Here is a tiny trained network, its code and every weight. The questions are about switching its units off for an input and a class, where a switched-off unit gives its printed mean instead of its output.

import numpy as np


def w(rows, s, z=0):
    codes = np.array(rows[::2]) - 128.0
    scale = np.full(codes.shape[1], s)
    scale[-1] = z or s
    return codes * scale


def f(y):
    return y / 2 * (1 + np.tanh(0.7978845608 * (y + 0.044715 * y**3)))


def log_softmax(a):
    a = a - a.max(-1, keepdims=True)
    return a - np.log(np.exp(a).sum(-1, keepdims=True))


def net(x, mask):
    res = np.array(x, float).reshape(1, 6) / 4 @ E
    y = f(res @ A[0][:, :-1].T + A[0][:, -1])
    res = res + np.where(mask, y, B[0][:, -1]) @ B[0][:, :-1]
    return log_softmax(res[-1] @ U[:, :-1].T + U[:, -1])


A, B = {}, {}
E = w([
[212,149,134,192,70,103,74,140,116],'x0',
[128,2,108,113,68,158,143,95,61],'x1',
[174,165,121,56,135,222,128,181,66],'x2',
[111,161,132,115,141,209,67,114,126],'x3',
[191,127,50,153,125,190,182,104,153],'x4',
[129,95,112,63,150,77,80,220,116],'x5',
],0.0099)
A[0] = w([
[203,135,4,141,142,160,178,113,158,199],'N1',
[141,119,139,117,75,162,141,75,139,52],'N2',
[113,122,111,185,92,98,111,5,115,191],'N3',
[125,126,150,85,146,68,127,209,155,209],'N4',
[128,115,106,159,92,170,146,61,133,126],'N5',
[126,142,139,147,116,192,81,134,112,178],'N6',
[148,82,75,122,112,136,70,176,106,198],'N7',
[84,141,110,127,110,113,172,87,193,152],'N8',
[126,158,190,180,103,103,148,88,110,223],'N9',
[204,193,115,182,121,101,89,128,187,145],'N10',
[98,88,151,190,108,137,123,68,145,42],'N11',
[154,80,111,99,123,113,129,140,66,72],'N12',
[141,94,156,101,83,106,110,182,68,254],'N13',
[76,153,143,140,181,144,151,85,138,93],'N14',
[127,154,156,103,183,156,117,126,125,184],'N15',
[113,175,142,101,159,163,117,139,103,158],'N16',
],0.011,0.0028)
B[0] = w([
[102,70,144,148,137,5,190,213,92,255],'N1',
[102,142,106,83,154,156,112,155,153,174],'N2',
[112,80,130,125,158,98,155,203,161,242],'N3',
[120,67,119,104,162,102,124,182,117,228],'N4',
[101,98,136,134,166,150,136,185,157,212],'N5',
[139,167,142,123,135,180,83,176,149,199],'N6',
[176,163,217,172,90,114,199,176,119,198],'N7',
[136,121,146,144,109,125,150,154,121,191],'N8',
[157,104,147,140,100,118,160,144,119,210],'N9',
[146,170,199,172,70,144,203,119,115,227],'N10',
[115,87,83,91,129,110,109,152,145,195],'N11',
[160,174,136,161,105,115,148,68,99,183],'N12',
[177,138,131,178,113,40,159,96,95,227],'N13',
[126,140,118,152,43,144,116,133,164,195],'N14',
[125,136,111,125,105,149,108,165,167,196],'N15',
[114,134,123,112,131,144,98,172,194,206],'N16',
],0.011,0.0097)
U = w([
[213,156,168,207,92,121,159,140,118,195],'0',
[116,210,118,110,137,246,33,136,180,52],'1',
[78,32,104,108,209,108,114,178,144,191],'2',
[147,134,77,132,93,118,114,19,88,79],'3',
[141,194,139,169,167,115,126,19,93,3],'4',
],0.011,0.0032)

Each question gives the input, the list of numbers given to net, and the class t.
The units are the neurons (one row each of A and B). Each row of codes is followed by its name. A weight is (code - 128) times the scale printed after its matrix; where a second scale follows, it is the last column's (A, B and U).
mask holds one flag per neuron, in row order. A switched-off neuron (its flag False) gives its mean, the last column of its row in B, instead of its output. The means were averaged over made-up inputs and are rounded, as every weight is.
A unit's drop is (log p(t) with every unit on - log p(t) with that unit switched off) / (log p(t) with every unit on - log p(t) with every unit switched off).
The circuit of an input: a set's keep is (log p(t) with only the set's units on - log p(t) with every unit switched off) / (log p(t) with every unit on - log p(t) with every unit switched off). Starting from the 12 units with the biggest drops (on a tie, the unit counted first), units are removed one at a time, each time the one whose removal leaves the highest keep (on an exact tie, the one counted first), for as long as the keep stays at least 0.8.
units of the circuit, in order: the units of the circuit, biggest drop first
k most important neurons: the k neurons with the biggest drops, biggest first
drop of u: that unit's drop, to one decimal
input [-2,-5,5,3,0,7], class 1: 2 most important neurons => [N1; N3]
input [0,5,-8,-6,3,8], class 0: units of the circuit, in order => [N7]
input [-5,8,-7,-7,2,7], class 0: 3 most important neurons => [N12; N7; N13]
input [4,-1,-8,8,0,-7], class 2: 2 most important neurons => [N3; N11]
input [-7,3,4,-1,1,3], class 0: 2 most important neurons => [N12; N3]
input [-5,-1,4,5,4,-1], class 1: 2 most important neurons => [N3; N4]
input [0,-3,8,8,5,5], class 1: 2 most important neurons => [N16; N6]
input [4,5,-5,-3,-4,-1], class 2: 3 most important neurons => [N3; N10; N11]
input [-5,3,7,7,-3,5], class 1: 2 most important neurons => [N1; N16]
input [-1,-1,8,5,-2,4], class 1: 2 most important neurons => [N1; N16]
input [-8,-8,-6,-4,5,0], class 0: 2 most important neurons => [N14; N8]
input [5,2,0,-8,1,-7], class 2: drop of N3 => 0.2
input [-7,-3,0,6,-8,-1], class 1: drop of N8 => 0.0
input [-4,4,0,1,0,2], class 0: drop of N11 => 0.1
input [3,-3,-2,6,-4,6], class 0: drop of N4 => -0.1
input [4,7,-6,4,-3,4], class 0: most important neuron => [N7]
